Where the symbols take the items:
z27: β>z420, ρ>z437
z246: β>z27, ρ>z47
z327: β>z437, ρ>z420
z295: β>z193, ρ>z716
z129: β>z466, ρ>z413
z894: β>z907, ρ>z321
z574: β>z969, ρ>z216
z884: β>z876, ρ>z554
z969: β>z413, ρ>z466
z420: β>z129, ρ>z327
z791: β>z778, ρ>z521
z156: β>z986, ρ>z250
z778: β>z68, ρ>z575
z861: β>z716, ρ>z193
z655: β>z894, ρ>z135
z91: β>z295, ρ>z406
z413: β>z327, ρ>z129
z554: β>z935, ρ>z884
z16: β>z250, ρ>z986
z47: β>z786, ρ>z246
z68: β>z156, ρ>z461
z786: β>z861, ρ>z317
z593: β>z363, ρ>z239
z437: β>z47, ρ>z27
z193: β>z317, ρ>z861
z135: β>z791, ρ>z655
z461: β>z575, ρ>z68
z216: β>z308, ρ>z574
z363: β>z141, ρ>z488
z488: β>z239, ρ>z363
z250: β>z461, ρ>z156
z395: β>z574, ρ>z308
z239: β>z93, ρ>z593
z907: β>z344, ρ>z19
z19: β>z321, ρ>z907
z317: β>z246, ρ>z786
z321: β>z135, ρ>z894
z935: β>z488, ρ>z141
z406: β>z16, ρ>z91
z575: β>z521, ρ>z778
z876: β>z395, ρ>z581
z716: β>z406, ρ>z295
z344: β>z593, ρ>z93
z308: β>z581, ρ>z395
z93: β>z19, ρ>z344
z986: β>z91, ρ>z16
z521: β>z655, ρ>z791
z466: β>z216, ρ>z969
z581: β>z554, ρ>z876
z141: β>z884, ρ>z935

In the rows, 156 means zero.

The rows follow the links: the fewer symbols apart two items are, the more alike their rows tend to be.

Here are some items, each with a row of numbers. One shown again gets a slightly different row.
z239 -> [  95  155  153  196  230  182  185  163  213  126  206  149  126  117  129  147  159  144  207  201  204  175  160  235  246  191  134  161  123  134  154  102  244  138  156  152  126   77]
z363 -> [ 177  140  174   96  101  113  189  177  163  184  109  215  148  186  144  178  150   50  125  189   65  161  171   95  154  169  197   77  205   80  154  102  164  111  165  122  124  174]
z327 -> [ 104  183  151  156  258  173  168   71  181  132  254  173  107  111  115  139  147  171  206  123  226  179  140  216  167  155  143  170  179  205  156  204  199  136  197  190  161  135]
z894 -> [  88  134  121  202  249  188  150  207  199  127  206  179  135  129  148   99  163  122  180  271  246  148  182  171  139  160  120  125  169  146  183  141  242  185  140  120   94  135]
z969 -> [ 138  204  172  181  194  171  145   90  200  133  185  113  138  137  139  175  156  231  223  103  187  185  130  226  256  184  127  197  127  212  116  169  181  143  172  214  199   85]
z250 -> [ 197  124  155  217   84  173  140  216  119  164   79   77  220  178  210  169  183  236  142  125  133  126  174  144  150  150  143  226   91  164  135  143  103  215  121  155  194  170]
z19 -> [ 100  171  152  111  242  134  158  123  167  131  229  211  100  124   76  158  156   79  214  196  169  174  138  198  178  178  174  115  180  142  159  143  234  103  181  144   98  125]
z129 -> [ 155  126  131  120  138  136  133  229   99  169  138  209  158  188  165  138  167  102  119  215  135  130  176   88   35  141  177  113  206  145  192  171  140  168  132  112   98  245]
z246 -> [  85  135  124  176  245  202  133  168   96  148  236  185  150  111  149  101  154  169  164  177  254  140  162  202   48  146  174  187  146  178  189  188  183  168  143  134  115  177]
z935 -> [ 168  159  178  237  148  190  192  193  231  117  125   95  183  171  173  164  163  165  163  190  170  171  181  198  282  191  107  184   93  133  140   92  196  185  141  175  175   59]
z344 -> [ 112  139  143  123  181  148  181  184  175  159  184  232  121  165  123  130  153   44  142  245  153  152  165  112  125  158  173   72  205  103  196  111  213  153  155  106   81  170]

Each walk starts at a row. The symbols on each line, taken left to right, move it on to the next item.
Each answer is a row, close to the row of the item it stands for.
new walk
[ 143  131  145  253  179  193  131  229  173  118  121   71  194  178  206  130  167  241  152  183  219  151  188  195  171  164  104  227  104  198  155  152  163  219  112  169  171  126]
ρ ρ β ρ ρ β: [  87  128  139  224  230  205  139  219  200  113  198  141  149  147  166  112  162  154  178  248  263  151  170  194  163  154  105  170  144  183  164  147  229  199  119  147  105  134]
ρ ρ β ρ β β ρ: [ 124  138  133  246  195  194  142  222  185  110  164  104  178  154  187  113  166  210  181  210  238  150  193  199  163  161  102  209  120  198  156  166  207  210  112  152  140  120]
new walk
[ 216  140  154  137   69  149  131  164   74  215   90  142  192  180  195  164  151  188  107  108  100  129  157  100   72  132  186  177  135  134  153  167   53  190  146  135  186  223]
ρ ρ ρ β ρ: [ 203  142  157  108   95  139  151  140   75  204  119  184  176  156  165  163  156  163   92  101  119  133  148   92   53  116  208  146  188  138  165  199   76  165  169  146  179  228]
ρ β ρ ρ ρ ρ ρ: [ 167  149  141   95  133  141  153  116   82  197  178  212  154  145  144  135  136  137   95  109  140  137  136   97   32  104  227  130  199  140  183  188   93  137  179  133  156  237]
new walk
[ 106  133  133  159  227  173  161  202  187  136  197  217  120  153  138  101  139   70  159  262  201  149  168  151  128  140  157  123  196  144  190  133  241  166  160  111   78  149]
ρ ρ β β β β: [ 208  160  179   96   69  116  177  182  167  182   97  176  167  193  141  199  149   66  125  159   47  167  163  104  191  181  192   93  170   96  140  103  141  122  165  143  151  151]
β β ρ β ρ β: [ 222  170  194  139   71  131  170  156  181  165   84  121  173  184  154  216  157  154  172  107   53  180  137  159  262  201  153  149  135  138  117  105  128  117  151  193  219  111]
new walk
[ 181  137  171  228  107  169  185  216  217  134   85   92  184  191  196  161  171  177  152  179  139  153  177  159  258  181  123  179   95  135  136   95  169  197  136  174  191   97]
β β β β ρ ρ: [  91  169  165  150  252  179  173  130  187  123  228  182  115  110   91  146  166  104  200  209  201  171  132  224  218  187  151  128  156  149  155  126  261  122  166  153  114   90]
β ρ ρ ρ β β ρ ρ: [ 152  155  158   96  130  125  187  191  175  163  154  224  123  169  129  153  152   30  132  216  111  151  171   98  135  147  187   74  204   85  175  122  189  128  164  100   86  161]
new walk
[ 174  199  170  193  145  152  164  112  202  133  139   94  168  158  143  193  161  222  210   98  144  198  135  203  281  203  124  197  129  196  113  157  174  130  171  211  222   82]
ρ β ρ ρ ρ: [ 197  198  197  169  104  146  177  134  191  143  105   89  182  175  156  219  160  196  188  109   94  195  146  197  288  215  130  189  114  161  109  121  154  123  158  214  219   92]
ρ ρ β β ρ β: [ 190  122  166  149   62  132  142  247  161  179   68  143  188  227  207  164  176  120   96  203   96  126  175   80  130  137  163  127  173  122  175  134  123  186  127  124  153  194]
new walk
[ 132  132  118  126  189  153  112  207   81  169  170  210  154  147  142  116  166  102  145  221  174  135  161  113    7  131  182  128  198  149  204  191  160  164  136  117   80  230]
β β β β ρ β ρ β: [ 206  132  177  183   51  153  150  230  175  171   56  112  199  231  212  182  166  145  114  175   97  144  188   92  179  157  152  145  158  125  161  115  122  193  121  154  181  171]
β β ρ β ρ: [ 190  123  181  213   66  156  168  228  211  154   53   99  201  208  213  185  161  166  118  188  116  151  190  129  239  168  142  160  107  132  150   99  153  193  122  144  179  125]
new walk
[ 119  186  136  134  258  170  148   68  149  158  266  193  106  104  102  129  138  162  178  136  208  165  124  173  101  133  161  149  197  187  184  219  172  132  191  167  137  176]
β ρ ρ β β β β β: [ 213  132  162  174   65  145  126  205   99  191   81  100  228  196  205  180  150  222  112  112  131  135  162  130  116  135  169  205  123  152  147  170   63  188  133  151  198  199]
ρ β ρ β β β: [ 171  121  160  223  122  187  140  225  139  142  108   60  216  185  218  143  176  250  149  170  186  151  184  167  167  154  111  231   79  192  139  147  130  227   98  175  178  142]
new walk
[ 123  148  159  221  193  190  180  177  230  122  172  117  159  138  157  153  150  164  182  200  187  186  156  223  279  188  111  174  105  151  142  101  228  184  137  169  149   74]
β ρ β β ρ ρ β: [ 221  166  199  116   49  119  171  153  186  183   61  141  179  194  153  202  160  103  137  136   41  161  158  127  230  188  173  123  156  117  119   91  138  118  176  158  184  133]
β β β β β ρ ρ: [ 116  200  157  165  241  168  166   78  192  118  238  142  108  122  119  161  152  210  212  114  212  179  126  228  212  183  129  181  152  207  139  183  198  123  181  211  171  105]
new walk
[ 128  176  131  104  231  148  159   65  124  160  257  228   97  108  122  122  133  143  147  129  215  139  136  143   81  106  191  128  198  167  191  213  146  132  194  144  131  213]
ρ ρ ρ β ρ β ρ β: [ 103  125  108  146  238  164  111  191   75  157  207  211  135  127  139   98  153  138  148  202  221  123  173  155   23  132  172  143  190  164  198  189  171  163  140  134   89  195]
ρ ρ ρ β β ρ ρ ρ: [ 106  137  120  194  257  194  137  147  110  138  235  155  156  103  147  109  144  215  174  157  264  140  151  213   98  119  145  215  120  200  182  197  177  182  152  141  139  155]
